Below is a small trained network, with its code and all its weights. Each question gives an input and a class and asks what happens when units are switched off, that is, made to give their printed mean instead of their output.

import numpy as np


def w(rows, s, z=0):
    codes = np.array(rows[::2]) - 128.0
    scale = np.full(codes.shape[1], s)
    scale[-1] = z or s
    return codes * scale


def norm(h):
    return h / np.sqrt((h * h).mean(-1, keepdims=True) + 1e-5)


def f(y):
    return np.maximum(y, 0)


def log_softmax(a):
    a = a - a.max(-1, keepdims=True)
    return a - np.log(np.exp(a).sum(-1, keepdims=True))


def net(x, mask):
    res = np.array(x, float).reshape(1, 2) / 4 @ E
    u = 0
    for l in range(4):
        y = f(norm(res) @ A[l][:, :-1].T + A[l][:, -1])
        res = res + np.where(mask[u : u + 6], y, B[l][:, -1]) @ B[l][:, :-1]
        u += 6
    return log_softmax(norm(res)[-1] @ U[:, :-1].T + U[:, -1])


A, B = {}, {}
E = w([
[222,94,103,84,141,213,63,40,145,1],'x0',
[47,125,193,250,146,187,195,93,169,80],'x1',
],0.0094)
A[0] = w([
[114,131,126,124,123,102,131,143,123,199,1],'0.n0',
[102,126,123,125,129,78,133,158,124,254,6],'0.n1',
[83,129,125,181,129,125,139,134,130,170,83],'0.n2',
[129,126,139,123,122,123,130,132,128,123,78],'0.n3',
[117,130,126,123,134,122,134,138,124,127,84],'0.n4',
[125,134,144,117,123,109,134,137,127,135,29],'0.n5',
],0.036,0.004)
B[0] = w([
[151,208,131,114,107,93,179,204,152,112,196],'0.n0',
[141,234,125,101,135,66,183,254,165,128,254],'0.n1',
[100,50,148,165,125,173,108,47,105,130,202],'0.n2',
[133,117,109,152,154,120,121,135,119,115,128],'0.n3',
[121,108,106,124,124,140,120,133,167,131,138],'0.n4',
[147,109,121,110,134,169,163,156,172,125,145],'0.n5',
],0.025,0.036)
A[1] = w([
[220,71,100,26,103,147,34,88,63,89,5],'1.n0',
[255,91,40,28,144,168,39,88,129,103,177],'1.n1',
[167,114,74,133,152,171,139,132,119,157,18],'1.n2',
[132,90,132,135,111,149,111,100,113,142,85],'1.n3',
[232,105,98,17,119,158,50,84,116,49,117],'1.n4',
[218,118,110,39,128,150,83,101,128,44,43],'1.n5',
],0.035,0.002)
B[1] = w([
[135,91,128,127,87,162,126,79,85,77,233],'1.n0',
[121,128,44,74,216,123,61,61,166,138,250],'1.n1',
[150,106,166,26,97,99,163,126,149,125,141],'1.n2',
[135,109,96,132,106,138,144,69,118,148,161],'1.n3',
[156,138,42,3,214,108,98,95,209,154,254],'1.n4',
[143,161,72,87,161,102,136,123,137,130,232],'1.n5',
],0.023,0.044)
A[2] = w([
[238,45,131,160,92,201,155,200,89,162,63],'2.n0',
[63,121,224,142,100,107,149,153,101,66,128],'2.n1',
[125,29,150,172,68,198,99,12,70,70,118],'2.n2',
[201,101,166,136,77,124,118,133,138,118,40],'2.n3',
[136,6,191,164,101,237,74,51,99,55,3],'2.n4',
[103,128,154,219,107,183,233,150,185,140,247],'2.n5',
],0.023,0.0018)
B[2] = w([
[97,162,92,154,134,120,129,57,129,177,139],'2.n0',
[144,86,172,112,109,144,71,114,124,141,174],'2.n1',
[91,96,167,171,117,191,253,79,187,99,248],'2.n2',
[114,123,118,92,106,130,136,132,153,56,130],'2.n3',
[128,80,119,161,129,204,246,110,166,119,232],'2.n4',
[107,111,106,111,138,90,37,87,39,107,247],'2.n5',
],0.02,0.018)
A[3] = w([
[182,121,151,190,72,170,126,163,135,160,40],'3.n0',
[158,131,159,193,93,170,111,198,154,161,95],'3.n1',
[210,95,136,183,79,175,107,190,89,144,4],'3.n2',
[162,103,131,118,88,123,77,124,61,114,127],'3.n3',
[141,151,94,183,129,158,159,184,170,138,65],'3.n4',
[110,96,125,103,158,97,3,79,67,105,151],'3.n5',
],0.03,0.0026)
B[3] = w([
[91,83,99,80,115,74,201,101,85,7,138],'3.n0',
[12,145,28,53,109,32,236,45,55,112,169],'3.n1',
[125,93,158,112,152,154,120,162,104,95,128],'3.n2',
[87,114,185,119,94,166,80,99,153,157,142],'3.n3',
[38,84,185,63,80,93,187,180,92,105,214],'3.n4',
[90,84,182,123,97,136,42,97,73,113,249],'3.n5',
],0.017,0.021)
U = w([
[48,93,211,148,81,120,31,116,58,121,134],'0',
[202,144,138,220,140,154,114,161,133,151,26],'1',
[180,139,116,218,123,163,99,168,129,180,9],'2',
[101,229,126,93,114,29,152,254,118,129,203],'3',
[94,48,143,197,118,215,205,44,153,118,211],'4',
[186,106,136,178,111,135,109,164,151,176,14],'5',
[150,146,114,209,128,152,99,146,134,168,2],'6',
[137,125,24,35,205,124,83,52,178,134,210],'7',
],0.012,0.006)

Each question gives the input, the list of numbers given to net, and the class t.
The units are the neurons (one row each of A and B). Each row of codes is followed by its name. A weight is (code - 128) times the scale printed after its matrix; where a second scale follows, it is the last column's (A, B and U).
mask holds one flag per neuron, layer by layer. A switched-off neuron (its flag False) gives its mean, the last column of its row in B, instead of its output. The means were averaged over made-up inputs and are rounded, as every weight is.
A unit's drop is (log p(t) with every unit on - log p(t) with that unit switched off) / (log p(t) with every unit on - log p(t) with every unit switched off).
The circuit of an input: a set's keep is (log p(t) with only the set's units on - log p(t) with every unit switched off) / (log p(t) with every unit on - log p(t) with every unit switched off). Starting from the 12 units with the biggest drops (on a tie, the unit counted first), units are removed one at a time, each time the one whose removal leaves the highest keep (on an exact tie, the one counted first), for as long as the keep stays at least 0.8.
circuit, biggest first: the units of the circuit, biggest drop first
most important unit: the unit with the biggest drop
k most important neurons: the k neurons with the biggest drops, biggest first
top k neurons in layer l: the k neurons of layer l with the biggest drops, biggest first
drop when u is switched off: that unit's drop, to one decimal
input [-5,8], class 4: circuit, biggest first	0.n2, 1.n4
input [1,3], class 4: 2 most important neurons	0.n1, 0.n0
input [-3,3], class 0: 4 most important neurons	1.n4, 0.n2, 1.n1, 1.n5
input [-3,4], class 0: 3 most important neurons	1.n4, 1.n0, 1.n1
input [4,8], class 4: 3 most important neurons	0.n1, 1.n4, 0.n0
input [-7,7], class 0: 2 most important neurons	1.n4, 0.n2
input [-6,4], class 3: 2 most important neurons	0.n1, 1.n0
input [-5,7], class 0: top 4 neurons in layer 1	1.n4, 1.n0, 1.n1, 1.n3
input [-4,5], class 0: 4 most important neurons	1.n4, 1.n0, 1.n1, 0.n2
input [3,6], class 4: 2 most important neurons	0.n1, 1.n4
input [-2,4], class 4: most important unit	0.n2
input [-6,6], class 0: 4 most important neurons	1.n4, 0.n2, 1.n1, 2.n5
input [-8,7], class 0: top 3 neurons in layer 1	1.n4, 1.n5, 1.n1
input [-8,6], class 3: 4 most important neurons	0.n1, 1.n0, 0.n0, 1.n3
input [-2,-6], class 3: drop when 1.n2 is switched off	0.0
input [2,5], class 4: drop when 1.n4 is switched off	0.8
input [-1,7], class 4: drop when 0.n1 is switched off	0.8
